Below are the code and all the weights of a small trained network. Each question names an input and a class and asks about switching units off, where a switched-off unit gives its printed mean instead of its output.

import numpy as np


def w(rows, s, z=0):
    codes = np.array(rows[::2]) - 128.0
    scale = np.full(codes.shape[1], s)
    scale[-1] = z or s
    return codes * scale


def norm(h):
    return h / np.sqrt((h * h).mean(-1, keepdims=True) + 1e-5)


def f(y):
    return np.maximum(y, 0)


def log_softmax(a):
    a = a - a.max(-1, keepdims=True)
    return a - np.log(np.exp(a).sum(-1, keepdims=True))


def net(x, mask):
    res = np.array(x, float).reshape(1, 6) / 4 @ E
    u = 0
    for l in range(3):
        y = f(norm(res) @ A[l][:, :-1].T + A[l][:, -1])
        res = res + np.where(mask[u : u + 7], y, B[l][:, -1]) @ B[l][:, :-1]
        u += 7
    return log_softmax(norm(res)[-1] @ U[:, :-1].T + U[:, -1])


A, B = {}, {}
E = w([
[70,88,93,43,34,155],'x0',
[98,137,255,169,118,90],'x1',
[80,197,152,80,168,172],'x2',
[123,231,104,154,77,93],'x3',
[135,221,139,57,64,121],'x4',
[114,161,74,85,181,67],'x5',
],0.0066)
A[0] = w([
[103,128,71,148,177,219,139],'0.n1',
[113,191,95,118,185,179,25],'0.n2',
[162,135,77,148,210,16,94],'0.n3',
[197,126,204,227,119,135,63],'0.n4',
[161,127,129,118,2,4,251],'0.n5',
[25,102,148,119,56,221,5],'0.n6',
[152,47,157,80,157,80,141],'0.n7',
],0.0071,0.0028)
B[0] = w([
[94,175,9,121,154,113,181],'0.n1',
[161,153,123,105,160,91,156],'0.n2',
[26,104,121,136,119,29,196],'0.n3',
[143,242,240,253,237,67,201],'0.n4',
[33,119,82,93,139,140,254],'0.n5',
[32,244,162,174,79,50,176],'0.n6',
[154,143,72,108,88,235,185],'0.n7',
],0.0059,0.0057)
A[1] = w([
[143,105,94,79,149,237,112],'1.n1',
[101,116,176,149,93,50,8],'1.n2',
[184,112,200,219,157,122,73],'1.n3',
[193,94,255,159,117,132,103],'1.n4',
[48,164,200,35,70,212,228],'1.n5',
[174,67,63,195,148,161,227],'1.n6',
[80,159,79,96,156,79,251],'1.n7',
],0.0075,0.0021)
B[1] = w([
[141,109,55,108,167,210,167],'1.n1',
[113,164,109,173,168,194,165],'1.n2',
[149,183,171,166,254,38,198],'1.n3',
[177,141,63,249,134,104,175],'1.n4',
[23,138,122,149,51,107,254],'1.n5',
[88,82,198,194,49,170,195],'1.n6',
[118,74,199,124,38,137,251],'1.n7',
],0.0074,0.0062)
A[2] = w([
[126,176,63,150,144,132,224],'2.n1',
[137,190,165,76,66,95,130],'2.n2',
[155,130,58,137,77,174,168],'2.n3',
[147,104,125,118,155,176,97],'2.n4',
[103,51,115,11,134,108,187],'2.n5',
[139,167,79,100,116,114,15],'2.n6',
[122,31,83,158,147,122,251],'2.n7',
],0.013,0.0013)
B[2] = w([
[73,65,80,93,129,49,198],'2.n1',
[11,83,117,56,46,152,254],'2.n2',
[143,54,180,75,187,136,216],'2.n3',
[212,158,139,84,80,127,153],'2.n4',
[197,221,139,254,171,158,235],'2.n5',
[137,41,213,142,157,26,168],'2.n6',
[118,251,139,98,17,169,249],'2.n7',
],0.0072,0.0054)
U = w([
[196,153,186,200,205,70,146],'0',
[226,88,122,47,96,240,72],'1',
[48,138,138,73,26,116,207],'2',
[162,39,135,3,177,90,3],'3',
],0.013,0.0046)

Each question gives the input, the list of numbers given to net, and the class t.
The units are the neurons (one row each of A and B). Each row of codes is followed by its name. A weight is (code - 128) times the scale printed after its matrix; where a second scale follows, it is the last column's (A, B and U).
mask holds one flag per neuron, layer by layer. A switched-off neuron (its flag False) gives its mean, the last column of its row in B, instead of its output. The means were averaged over made-up inputs and are rounded, as every weight is.
A unit's drop is (log p(t) with every unit on - log p(t) with that unit switched off) / (log p(t) with every unit on - log p(t) with every unit switched off).
The circuit of an input: a set's keep is (log p(t) with only the set's units on - log p(t) with every unit switched off) / (log p(t) with every unit on - log p(t) with every unit switched off). Starting from the 12 units with the biggest drops (on a tie, the unit counted first), units are removed one at a time, each time the one whose removal leaves the highest keep (on an exact tie, the one counted first), for as long as the keep stays at least 0.8.
circuit, biggest first: the units of the circuit, biggest drop first
unit that matters most: the unit with the biggest drop
top k neurons: the k neurons with the biggest drops, biggest first
top k neurons in layer l: the k neurons of layer l with the biggest drops, biggest first
drop of u: that unit's drop, to one decimal
input [7,-7,-6,5,-5,-7], class 1: circuit, biggest first => [2.n3, 1.n5]
input [7,-5,4,-5,-6,2], class 1: circuit, biggest first => [1.n1, 2.n5, 0.n3]
input [-4,2,-2,4,5,-3], class 0: unit that matters most => 0.n4
input [-8,-7,1,1,4,7], class 3: circuit, biggest first => [1.n5, 2.n7, 2.n1]
input [1,-7,-8,0,8,1], class 1: circuit, biggest first => [2.n3, 1.n5]
input [-2,-7,1,2,2,-7], class 3: top 2 neurons => [2.n3, 2.n1]
input [-1,-8,-5,0,-4,0], class 1: top 2 neurons in layer 1 => [1.n5, 1.n3]
input [0,0,-1,-4,0,-1], class 1: top 2 neurons => [0.n7, 1.n1]
input [0,-8,6,-4,3,1], class 1: top 4 neurons in layer 1 => [1.n1, 1.n3, 1.n7, 1.n4]
input [3,0,-4,-2,-6,1], class 1: top 3 neurons in layer 0 => [0.n7, 0.n4, 0.n6]
input [-7,-8,7,-1,5,4], class 3: top 2 neurons in layer 2 => [2.n6, 2.n7]
input [-1,-6,3,3,1,2], class 3: top 2 neurons in layer 0 => [0.n6, 0.n4]
input [4,2,0,-7,-2,8], class 1: drop of 1.n1 => 0.1
input [-5,2,2,-6,5,2], class 0: drop of 0.n5 => 1.4
input [-3,-6,5,1,4,-1], class 3: drop of 2.n3 => 0.1
input [0,0,-8,-8,-5,-8], class 0: drop of 1.n3 => 0.5
input [-4,4,6,-7,5,-2], class 0: top neuron => [1.n4]
